Below are the code and all the weights of a small trained network. Each question names an input and a target symbol and asks about switching units off, where a switched-off unit gives its printed mean instead of its output.

import numpy as np


def w(rows, s, z=0):
    codes = np.array(rows[::2]) - 128.0
    scale = np.full(codes.shape[1], s)
    scale[-1] = z or s
    return codes * scale


def f(y):
    return np.maximum(y, 0)


def softmax(a):
    e = np.exp(a - a.max(-1, keepdims=True))
    return e / e.sum(-1, keepdims=True)


def log_softmax(a):
    a = a - a.max(-1, keepdims=True)
    return a - np.log(np.exp(a).sum(-1, keepdims=True))


def net(x, mask):
    ids = ['αβδεζηθλμπστφψω'.index(c) for c in x.split()]
    T = len(ids)
    res = E[ids] + P[:T]
    r = res
    for j in range(3):
        rows = slice(2 * j, 2 * j + 2)
        q, k, v = (r @ M[0][rows].T for M in (Q, K, V))
        z = softmax(np.where(np.tri(T) > 0, q @ k.T / 2**0.5, -1e9)) @ v
        o = O[0][rows]
        res = res + np.where(mask[j], z, o[:, -1]) @ o[:, :-1]
    y = f(res @ A[0][:, :-1].T + A[0][:, -1])
    res = res + np.where(mask[3:11], y, B[0][:, -1]) @ B[0][:, :-1]
    return log_softmax(res[-1] @ U[:, :-1].T + U[:, -1])


Q, K, V, O, A, B = {}, {}, {}, {}, {}, {}
E = w([
[175,89,125,163],'α',
[141,118,123,178],'β',
[169,134,120,69],'δ',
[120,154,45,123],'ε',
[122,193,58,59],'ζ',
[116,147,83,174],'η',
[184,139,251,97],'θ',
[161,203,162,4],'λ',
[86,242,149,90],'μ',
[218,52,192,161],'π',
[100,198,182,166],'σ',
[60,218,71,131],'τ',
[201,80,151,149],'φ',
[191,93,90,97],'ψ',
[156,121,201,196],'ω',
],0.013)
P = w([
[176,232,76,196],'0',
[197,76,164,113],'1',
[78,154,107,156],'2',
[148,112,135,149],'3',
[127,165,114,139],'4',
[141,161,103,178],'5',
[138,205,102,153],'6',
[155,200,87,180],'7',
[172,220,91,159],'8',
[154,243,49,191],'9',
[248,214,104,71],'10',
],0.011)
Q[0] = w([
[23,33,158,105],'h0',
[177,136,131,138],'h0',
[84,75,119,205],'h1',
[139,46,157,113],'h1',
[92,36,148,156],'h2',
[2,91,152,49],'h2',
],0.011)
K[0] = w([
[41,49,143,91],'h0',
[142,176,87,158],'h0',
[98,103,175,26],'h1',
[111,79,159,158],'h1',
[39,94,147,47],'h2',
[52,2,139,109],'h2',
],0.0086)
V[0] = w([
[195,89,136,123],'h0',
[146,88,5,84],'h0',
[112,142,105,159],'h1',
[159,137,172,80],'h1',
[106,95,94,195],'h2',
[114,179,109,73],'h2',
],0.021)
O[0] = w([
[173,247,110,165,91],'h0',
[101,179,232,133,8],'h0',
[132,89,113,141,185],'h1',
[48,173,80,69,149],'h1',
[185,38,203,192,27],'h2',
[49,147,163,19,255],'h2',
],0.013,0.0064)
A[0] = w([
[63,191,104,194,251],'n0',
[142,126,242,193,150],'n1',
[131,64,170,151,192],'n2',
[241,183,71,67,83],'n3',
[159,254,160,145,87],'n4',
[78,112,135,82,162],'n5',
[200,160,176,62,212],'n6',
[115,80,210,69,107],'n7',
],0.0087,0.0024)
B[0] = w([
[189,126,180,64,193],'n0',
[155,104,196,54,154],'n1',
[147,78,125,125,141],'n2',
[107,117,141,176,252],'n3',
[186,122,137,126,200],'n4',
[146,140,120,213,224],'n5',
[109,107,90,106,192],'n6',
[69,174,90,255,182],'n7',
],0.0091,0.012)
U = w([
[170,98,144,137,108],'α',
[162,58,137,112,116],'β',
[136,139,153,89,107],'δ',
[102,92,195,123,211],'ε',
[87,165,172,158,134],'ζ',
[130,35,160,103,165],'η',
[161,131,65,101,175],'θ',
[100,145,139,45,2],'λ',
[45,56,109,86,166],'μ',
[169,145,123,184,47],'π',
[128,1,81,74,124],'σ',
[81,58,142,181,112],'τ',
[168,132,136,152,93],'φ',
[162,144,172,95,198],'ψ',
[155,67,88,177,91],'ω',
],0.0088,0.0076)

Each question gives the input, a string of symbols that net reads in full, and the target symbol t.
The units are the heads (2 rows each of Q, K, V and O) and the neurons (one row each of A and B). Each row of codes is followed by its name. A weight is (code - 128) times the scale printed after its matrix; where a second scale follows, it is the last column's (O, A, B and U).
mask holds one flag per unit, heads first, then neurons. A switched-off unit (its flag False) gives its mean, the last column of its rows in O or B, instead of its output. The means were averaged over made-up inputs and are rounded, as every weight is.
A unit's drop is (log p(t) with every unit on - log p(t) with that unit switched off) / (log p(t) with every unit on - log p(t) with every unit switched off).
The circuit of an input: a set's keep is (log p(t) with only the set's units on - log p(t) with every unit switched off) / (log p(t) with every unit on - log p(t) with every unit switched off). Starting from all 11 units, units are removed one at a time, each time the one whose removal leaves the highest keep (on an exact tie, the one counted first), for as long as the keep stays at least 0.8.
units of the circuit, in order: the units of the circuit, biggest drop first
most important unit: the unit with the biggest drop
top k neurons: the k neurons with the biggest drops, biggest first
heads that matter: for each layer, one digit per head in row order, 1 if its drop is at least 0.15 and else 0, layers parted by /
drop when u is switched off: that unit's drop, to one decimal
input μ σ ψ ζ ψ ψ θ θ ε, target μ: units of the circuit, in order : h0, h2
input λ θ α ω λ θ μ ω, target λ: most important unit : h2
input ω τ ζ θ φ δ π, target ω: heads that matter : 101
input θ θ ω, target θ: heads that matter : 110
input ψ θ τ μ φ θ ζ, target ψ: heads that matter : 100
input π σ α δ θ σ μ θ θ, target θ: heads that matter : 100
input ψ π η τ ζ λ φ σ, target ψ: heads that matter : 100
input π ψ ω θ π θ θ, target π: heads that matter : 101
input ψ λ θ, target ψ: top 2 neurons : n0, n4
input δ ψ μ, target ψ: units of the circuit, in order : h0, n0, n4
input ε ψ θ θ δ β θ τ β ε φ, target ε: top 2 neurons : n7, n1
input μ ζ ω ω ψ π θ θ θ, target μ: units of the circuit, in order : h0, h2, n4
input ζ μ α μ ω ψ σ β ζ θ, target ζ: units of the circuit, in order : h0, n7, h2
input θ θ ζ, target θ: units of the circuit, in order : h0
input ε ψ β τ θ σ, target ε: units of the circuit, in order : h0, h2, n1
input ζ ε φ θ θ σ λ μ δ, target ζ: top 2 neurons : n7, n5
input π ψ θ θ π θ, target π: units of the circuit, in order : h2, h0
input η μ η μ, target η: top 2 neurons : n1, n2
input μ λ θ τ ζ μ σ ε σ ψ, target μ: top 2 neurons : n4, n0
input σ θ δ π σ θ, target σ: top 2 neurons : n7, n5
input ε ψ μ, target ψ: top neuron : n1
input μ ψ ω μ ψ ζ φ θ, target μ: drop when h0 is switched off : 0.4
input θ π θ θ μ θ η, target θ: drop when h0 is switched off : 0.5
input μ ψ μ δ α ω θ μ ψ, target μ: drop when h0 is switched off : 0.2
input ω η θ θ μ, target ω: drop when n7 is switched off : -0.1
